Below are the code and all the weights of a small trained network. Each question names an input and a class and asks about switching units off, where a switched-off unit gives its printed mean instead of its output.

import numpy as np


def w(rows, s, z=0):
    codes = np.array(rows[::2]) - 128.0
    scale = np.full(codes.shape[1], s)
    scale[-1] = z or s
    return codes * scale


def f(y):
    return np.maximum(y, 0)


def log_softmax(a):
    a = a - a.max(-1, keepdims=True)
    return a - np.log(np.exp(a).sum(-1, keepdims=True))


def net(x, mask):
    res = np.array(x, float).reshape(1, 8) / 4 @ E
    y = f(res @ A[0][:, :-1].T + A[0][:, -1])
    res = res + np.where(mask, y, B[0][:, -1]) @ B[0][:, :-1]
    return log_softmax(res[-1] @ U[:, :-1].T + U[:, -1])


A, B = {}, {}
E = w([
[130,127,127],'x0',
[88,55,208],'x1',
[129,127,128],'x2',
[3,144,98],'x3',
[131,130,129],'x4',
[129,128,128],'x5',
[115,244,206],'x6',
[128,128,125],'x7',
],0.0055)
A[0] = w([
[129,206,182,74],'N0',
[105,162,168,107],'N1',
[60,132,121,87],'N2',
[137,89,78,94],'N3',
[190,122,157,55],'N4',
[80,140,106,28],'N5',
[132,157,163,89],'N6',
[26,142,100,55],'N7',
[101,65,215,48],'N8',
[91,121,83,19],'N9',
[172,122,146,69],'N10',
[129,96,119,108],'N11',
[111,51,205,62],'N12',
[142,169,93,49],'N13',
[117,171,158,59],'N14',
[170,122,148,72],'N15',
[67,139,89,87],'N16',
[117,133,127,253],'N17',
[122,181,182,41],'N18',
[125,185,161,62],'N19',
[207,130,129,76],'N20',
[107,86,195,2],'N21',
[156,183,62,52],'N22',
[73,133,107,29],'N23',
[86,135,113,76],'N24',
[151,111,145,144],'N25',
[196,123,150,49],'N26',
[133,62,64,12],'N27',
[117,129,133,251],'N28',
[128,147,135,104],'N29',
[55,171,73,77],'N30',
[174,214,1,13],'N31',
[129,163,180,69],'N32',
[129,84,74,41],'N33',
[130,70,75,28],'N34',
[119,84,121,109],'N35',
[202,121,158,39],'N36',
[106,96,212,84],'N37',
[124,151,148,79],'N38',
[126,150,153,81],'N39',
[108,82,188,23],'N40',
],0.01,0.0056)
B[0] = w([
[146,81,57,176],'N0',
[137,112,87,161],'N1',
[140,103,157,158],'N2',
[128,113,77,155],'N3',
[134,107,167,146],'N4',
[127,102,166,132],'N5',
[141,106,99,145],'N6',
[137,83,177,169],'N7',
[67,114,135,160],'N8',
[135,82,117,132],'N9',
[131,116,154,138],'N10',
[133,121,108,142],'N11',
[57,123,154,165],'N12',
[89,107,123,134],'N13',
[119,87,98,141],'N14',
[133,119,154,138],'N15',
[139,105,151,157],'N16',
[180,219,128,253],'N17',
[138,75,80,149],'N18',
[129,88,86,151],'N19',
[134,105,174,162],'N20',
[52,147,145,134],'N21',
[63,131,150,150],'N22',
[128,100,175,134],'N23',
[129,111,152,138],'N24',
[143,138,143,157],'N25',
[131,101,167,147],'N26',
[146,74,67,147],'N27',
[174,209,128,252],'N28',
[129,120,117,134],'N29',
[146,112,175,168],'N30',
[3,130,171,171],'N31',
[133,93,94,148],'N32',
[144,96,83,141],'N33',
[144,79,79,144],'N34',
[139,128,96,150],'N35',
[133,102,175,148],'N36',
[75,129,143,161],'N37',
[128,106,110,133],'N38',
[130,109,111,134],'N39',
[69,145,138,138],'N40',
],0.04,0.0056)
U = w([
[22,140,99,86],'0',
[228,26,213,24],'1',
[166,57,1,19],'2',
[163,149,97,255],'3',
[169,148,99,189],'4',
[157,146,99,205],'5',
],0.0069,0.0046)

Each question gives the input, the list of numbers given to net, and the class t.
The units are the neurons (one row each of A and B). Each row of codes is followed by its name. A weight is (code - 128) times the scale printed after its matrix; where a second scale follows, it is the last column's (A, B and U).
mask holds one flag per neuron, in row order. A switched-off neuron (its flag False) gives its mean, the last column of its row in B, instead of its output. The means were averaged over made-up inputs and are rounded, as every weight is.
A unit's drop is (log p(t) with every unit on - log p(t) with that unit switched off) / (log p(t) with every unit on - log p(t) with every unit switched off).
The circuit of an input: a set's keep is (log p(t) with only the set's units on - log p(t) with every unit switched off) / (log p(t) with every unit on - log p(t) with every unit switched off). Starting from the 12 units with the biggest drops (on a tie, the unit counted first), units are removed one at a time, each time the one whose removal leaves the highest keep (on an exact tie, the one counted first), for as long as the keep stays at least 0.8.
circuit, biggest first: the units of the circuit, biggest drop first
top k neurons: the k neurons with the biggest drops, biggest first
drop of u: that unit's drop, to one decimal
input [5,-7,-3,-2,1,-4,6,-6], class 0: circuit, biggest first : (N31)
input [5,-2,4,6,8,-7,-2,-5], class 1: circuit, biggest first : (N7 N30)
input [-5,-6,3,-8,-6,-5,7,6], class 1: circuit, biggest first : (N20 N36)
input [6,-6,5,7,8,-2,-2,3], class 1: circuit, biggest first : (N30 N7)
input [3,-8,4,6,-2,-2,-5,3], class 0: top 2 neurons : (N31 N22)
input [3,-8,7,8,7,0,6,2], class 0: top 4 neurons : (N31 N22 N13 N20)
input [0,-7,-2,4,-5,-7,-8,3], class 2: top 3 neurons : (N27 N34 N33)
input [-2,-5,-1,2,7,-2,6,5], class 2: circuit, biggest first : (N0 N19)
input [3,2,3,-6,-3,0,-7,-3], class 2: top 3 neurons : (N27 N3 N34)
input [-2,8,7,5,3,3,-4,2], class 0: top 2 neurons : (N12 N8)
input [-4,-3,-5,7,-2,-1,4,-7], class 1: top 2 neurons : (N7 N30)
input [1,3,3,2,3,6,-6,0], class 2: top 2 neurons : (N27 N34)
input [2,-8,-1,8,-3,2,6,8], class 0: top 3 neurons : (N31 N22 N13)
input [3,8,-2,-4,-7,2,-4,5], class 0: top neuron : (N12)
input [-7,-8,2,4,7,-6,-1,-2], class 0: drop of N31 : 0.9
input [-7,-3,3,-7,-5,0,-8,3], class 2: drop of N3 : 0.5
input [0,-4,-7,6,-2,-7,7,6], class 2: drop of N0 : 0.6
input [-8,5,4,8,-1,0,1,8], class 1: drop of N7 : 0.2
